Below are the code and all the weights of a small trained network. Each question names an input and a class and asks about switching units off, where a switched-off unit gives its printed mean instead of its output.

import numpy as np


def w(rows, s, z=0):
    codes = np.array(rows[::2]) - 128.0
    scale = np.full(codes.shape[1], s)
    scale[-1] = z or s
    return codes * scale


def f(y):
    return np.maximum(y, 0)


def log_softmax(a):
    a = a - a.max(-1, keepdims=True)
    return a - np.log(np.exp(a).sum(-1, keepdims=True))


def net(x, mask):
    res = np.array(x, float).reshape(1, 4) / 4 @ E
    y = f(res @ A[0][:, :-1].T + A[0][:, -1])
    res = res + np.where(mask, y, B[0][:, -1]) @ B[0][:, :-1]
    return log_softmax(res[-1] @ U[:, :-1].T + U[:, -1])


A, B = {}, {}
E = w([
[173,137,107,254,125,126,41],'x0',
[147,9,80,142,2,198,162],'x1',
[140,38,75,163,197,28,215],'x2',
[118,223,138,199,149,196,233],'x3',
],0.009)
A[0] = w([
[132,155,124,104,93,128,107,117],'neuron 1',
[140,116,114,152,80,155,167,74],'neuron 2',
[122,164,142,73,90,199,92,21],'neuron 3',
[125,82,134,144,112,176,136,68],'neuron 4',
[129,192,138,99,212,95,98,34],'neuron 5',
[142,156,140,118,95,157,108,66],'neuron 6',
[138,93,111,152,107,153,142,105],'neuron 7',
[136,159,120,102,108,157,108,7],'neuron 8',
[134,104,120,97,88,147,158,86],'neuron 9',
[110,158,144,110,163,123,120,112],'neuron 10',
[128,157,157,177,128,174,208,7],'neuron 11',
[125,145,122,200,128,141,116,2],'neuron 12',
[106,160,129,131,77,114,126,53],'neuron 13',
[131,183,114,134,121,173,203,16],'neuron 14',
[133,123,100,118,127,103,128,70],'neuron 15',
[102,125,149,135,136,160,101,4],'neuron 16',
[129,122,130,215,116,130,77,54],'neuron 17',
[108,87,136,142,81,138,122,85],'neuron 18',
[137,67,137,47,115,99,56,3],'neuron 19',
[112,140,151,2,121,149,203,21],'neuron 20',
[132,115,122,182,126,122,78,4],'neuron 21',
[132,90,103,125,79,174,137,75],'neuron 22',
[130,68,104,160,158,82,201,43],'neuron 23',
],0.018,0.0026)
B[0] = w([
[121,99,147,138,140,133,140,167],'neuron 1',
[112,160,145,140,97,111,123,185],'neuron 2',
[123,79,176,138,191,116,173,226],'neuron 3',
[121,172,134,148,119,126,149,177],'neuron 4',
[114,180,189,147,69,128,149,245],'neuron 5',
[131,111,156,153,166,123,142,179],'neuron 6',
[133,153,159,122,107,125,132,178],'neuron 7',
[122,113,155,142,164,134,132,169],'neuron 8',
[154,171,139,128,117,130,142,181],'neuron 9',
[135,154,140,149,102,116,122,186],'neuron 10',
[45,97,93,106,110,130,109,210],'neuron 11',
[181,114,93,102,127,130,96,180],'neuron 12',
[134,115,141,135,139,132,145,153],'neuron 13',
[65,92,82,112,101,124,101,207],'neuron 14',
[110,111,126,140,135,160,128,148],'neuron 15',
[140,115,122,128,139,105,167,151],'neuron 16',
[192,148,79,101,152,143,131,203],'neuron 17',
[115,160,142,131,106,133,137,179],'neuron 18',
[31,98,63,118,98,131,99,226],'neuron 19',
[251,155,70,113,149,144,100,250],'neuron 20',
[170,129,92,96,139,135,118,180],'neuron 21',
[133,159,179,139,95,105,106,200],'neuron 22',
[137,81,191,153,200,133,161,222],'neuron 23',
],0.028,0.016)
U = w([
[165,200,179,164,39,109,139,2],'0',
[168,37,168,168,195,127,176,205],'1',
[254,135,55,100,124,148,95,191],'2',
[83,74,64,119,82,124,88,114],'3',
],0.0099,0.00098)

Each question gives the input, the list of numbers given to net, and the class t.
The units are the neurons (one row each of A and B). Each row of codes is followed by its name. A weight is (code - 128) times the scale printed after its matrix; where a second scale follows, it is the last column's (A, B and U).
mask holds one flag per neuron, in row order. A switched-off neuron (its flag False) gives its mean, the last column of its row in B, instead of its output. The means were averaged over made-up inputs and are rounded, as every weight is.
A unit's drop is (log p(t) with every unit on - log p(t) with that unit switched off) / (log p(t) with every unit on - log p(t) with every unit switched off).
The circuit of an input: a set's keep is (log p(t) with only the set's units on - log p(t) with every unit switched off) / (log p(t) with every unit on - log p(t) with every unit switched off). Starting from the 12 units with the biggest drops (on a tie, the unit counted first), units are removed one at a time, each time the one whose removal leaves the highest keep (on an exact tie, the one counted first), for as long as the keep stays at least 0.8.
units of the circuit, in order: the units of the circuit, biggest drop first
unit that matters most: the unit with the biggest drop
k most important neurons: the k neurons with the biggest drops, biggest first
drop when u is switched off: that unit's drop, to one decimal
input [-5,-4,-1,-6], class 3: units of the circuit, in order -> [neuron 19]
input [8,3,-8,1], class 1: 4 most important neurons -> [neuron 3; neuron 20; neuron 6; neuron 8]
input [6,-1,3,7], class 3: 2 most important neurons -> [neuron 11; neuron 20]
input [5,-5,5,-3], class 0: 3 most important neurons -> [neuron 5; neuron 20; neuron 3]
input [-3,1,2,4], class 3: 2 most important neurons -> [neuron 11; neuron 14]
input [-7,0,-6,-3], class 2: 2 most important neurons -> [neuron 20; neuron 23]
input [4,3,3,-1], class 2: 4 most important neurons -> [neuron 5; neuron 3; neuron 17; neuron 21]
input [0,0,3,4], class 3: 2 most important neurons -> [neuron 3; neuron 11]
input [6,-4,6,7], class 3: 4 most important neurons -> [neuron 11; neuron 20; neuron 3; neuron 14]
input [-5,-4,-2,-3], class 2: 2 most important neurons -> [neuron 20; neuron 22]
input [4,8,8,2], class 0: 2 most important neurons -> [neuron 2; neuron 22]
input [-4,-3,3,-3], class 2: 4 most important neurons -> [neuron 3; neuron 20; neuron 11; neuron 22]
input [7,4,-8,0], class 1: 2 most important neurons -> [neuron 3; neuron 20]
input [2,4,4,-2], class 0: units of the circuit, in order -> [neuron 22]
input [-6,-1,-5,-3], class 2: 2 most important neurons -> [neuron 20; neuron 23]
input [8,-7,-1,-3], class 2: 2 most important neurons -> [neuron 17; neuron 21]
input [-7,-6,1,6], class 2: 3 most important neurons -> [neuron 20; neuron 19; neuron 22]
input [-6,0,-8,6], class 1: drop when neuron 3 is switched off -> 2.1
input [8,-6,0,5], class 2: drop when neuron 17 is switched off -> 0.8
input [1,2,-4,-5], class 3: unit that matters most -> neuron 19
input [6,7,2,-2], class 0: drop when neuron 22 is switched off -> 0.7
input [5,-6,-1,7], class 3: drop when neuron 11 is switched off -> 1.1
